Below are the code and all the weights of a small trained network. Each question names an input and a target symbol and asks about switching units off, where a switched-off unit gives its printed mean instead of its output.

import numpy as np


def w(rows, s, z=0):
    codes = np.array(rows[::2]) - 128.0
    scale = np.full(codes.shape[1], s)
    scale[-1] = z or s
    return codes * scale


def f(y):
    return np.maximum(y, 0)


def softmax(a):
    e = np.exp(a - a.max(-1, keepdims=True))
    return e / e.sum(-1, keepdims=True)


def log_softmax(a):
    a = a - a.max(-1, keepdims=True)
    return a - np.log(np.exp(a).sum(-1, keepdims=True))


def net(x, mask):
    ids = ['βγδεζηθλμξπτφψω'.index(c) for c in x.split()]
    T = len(ids)
    res = E[ids] + P[:T]
    r = res
    for j in range(2):
        rows = slice(3 * j, 3 * j + 3)
        q, k, v = (r @ M[0][rows].T for M in (Q, K, V))
        z = softmax(np.where(np.tri(T) > 0, q @ k.T / 3**0.5, -1e9)) @ v
        o = O[0][rows]
        res = res + np.where(mask[j], z, o[:, -1]) @ o[:, :-1]
    y = f(res @ A[0][:, :-1].T + A[0][:, -1])
    res = res + np.where(mask[2:6], y, B[0][:, -1]) @ B[0][:, :-1]
    return log_softmax(res[-1] @ U[:, :-1].T + U[:, -1])


Q, K, V, O, A, B = {}, {}, {}, {}, {}, {}
E = w([
[133,148,27],'β',
[62,206,80],'γ',
[166,227,101],'δ',
[255,136,3],'ε',
[148,52,35],'ζ',
[46,132,139],'η',
[132,102,79],'θ',
[233,122,45],'λ',
[22,120,44],'μ',
[145,79,66],'ξ',
[125,156,94],'π',
[139,134,71],'τ',
[137,98,63],'φ',
[105,145,95],'ψ',
[77,137,108],'ω',
],0.0094)
P = w([
[74,101,214],'0',
[178,165,86],'1',
[185,143,151],'2',
[161,162,142],'3',
[152,149,122],'4',
[136,143,120],'5',
[116,130,113],'6',
[79,165,93],'7',
[103,40,65],'8',
[2,185,82],'9',
[35,104,45],'10',
],0.0074)
Q[0] = w([
[166,21,128],'h1',
[137,131,248],'h1',
[67,246,1],'h1',
[97,119,5],'h2',
[123,221,127],'h2',
[69,202,114],'h2',
],0.012)
K[0] = w([
[107,173,175],'h1',
[166,160,9],'h1',
[107,10,201],'h1',
[43,164,154],'h2',
[143,79,177],'h2',
[123,128,195],'h2',
],0.015)
V[0] = w([
[105,141,124],'h1',
[203,50,182],'h1',
[153,214,86],'h1',
[35,89,122],'h2',
[144,96,1],'h2',
[172,13,51],'h2',
],0.015)
O[0] = w([
[138,147,120,160],'h1',
[96,14,133,9],'h1',
[70,189,106,95],'h1',
[203,178,174,253],'h2',
[73,204,180,206],'h2',
[54,112,248,80],'h2',
],0.016,0.0062)
A[0] = w([
[85,47,156,64],'n1',
[2,147,54,207],'n2',
[238,162,171,114],'n3',
[169,191,243,249],'n4',
],0.0083,0.0017)
B[0] = w([
[142,106,12,134],'n1',
[137,79,71,161],'n2',
[38,183,198,242],'n3',
[92,7,93,254],'n4',
],0.011,0.014)
U = w([
[95,137,112,255],'β',
[119,194,110,148],'γ',
[130,136,69,167],'δ',
[60,136,85,56],'ε',
[152,86,137,134],'ζ',
[253,141,206,173],'η',
[170,113,144,120],'θ',
[104,119,97,42],'λ',
[60,172,181,123],'μ',
[178,95,144,152],'ξ',
[150,135,125,52],'π',
[140,123,126,65],'τ',
[144,119,138,80],'φ',
[162,137,145,82],'ψ',
[173,130,152,84],'ω',
],0.0062,0.0068)

Each question gives the input, a string of symbols that net reads in full, and the target symbol t.
The units are the heads (3 rows each of Q, K, V and O) and the neurons (one row each of A and B). Each row of codes is followed by its name. A weight is (code - 128) times the scale printed after its matrix; where a second scale follows, it is the last column's (O, A, B and U).
mask holds one flag per unit, heads first, then neurons. A switched-off unit (its flag False) gives its mean, the last column of its rows in O or B, instead of its output. The means were averaged over made-up inputs and are rounded, as every weight is.
A unit's drop is (log p(t) with every unit on - log p(t) with that unit switched off) / (log p(t) with every unit on - log p(t) with every unit switched off).
The circuit of an input: a set's keep is (log p(t) with only the set's units on - log p(t) with every unit switched off) / (log p(t) with every unit on - log p(t) with every unit switched off). Starting from all 6 units, units are removed one at a time, each time the one whose removal leaves the highest keep (on an exact tie, the one counted first), for as long as the keep stays at least 0.8.
circuit, biggest first: the units of the circuit, biggest drop first
unit that matters most: the unit with the biggest drop
k most important neurons: the k neurons with the biggest drops, biggest first
drop of u: that unit's drop, to one decimal
input γ β δ μ γ, target γ: circuit, biggest first => (h2; h1; n4)
input μ μ φ, target μ: 2 most important neurons => (n3; n2)
input μ η μ τ γ τ μ μ δ, target μ: unit that matters most => n3
input μ μ μ, target μ: circuit, biggest first => (n3; h2)
input γ δ ε, target γ: circuit, biggest first => (h2; h1; n4)
input μ μ ζ ε μ ξ, target μ: 2 most important neurons => (n3; n2)
input μ η ζ ξ μ μ μ μ ζ, target μ: circuit, biggest first => (h2; n3)
input γ μ τ ε δ μ, target γ: circuit, biggest first => (h2; n4; h1)
input μ μ ζ, target μ: circuit, biggest first => (n3; h2)
input γ μ γ δ, target γ: 2 most important neurons => (n4; n3)
input μ γ δ μ ζ θ μ β, target μ: drop of h1 => 0.3
input ε ζ λ μ δ μ ξ ε μ μ ε, target μ: drop of n3 => 0.7
input μ θ ξ μ μ μ θ, target μ: drop of h2 => 0.5
input μ μ τ μ λ γ β μ β, target μ: most important neuron => (n3)
input μ μ ψ μ μ ε, target μ: drop of h1 => 0.1
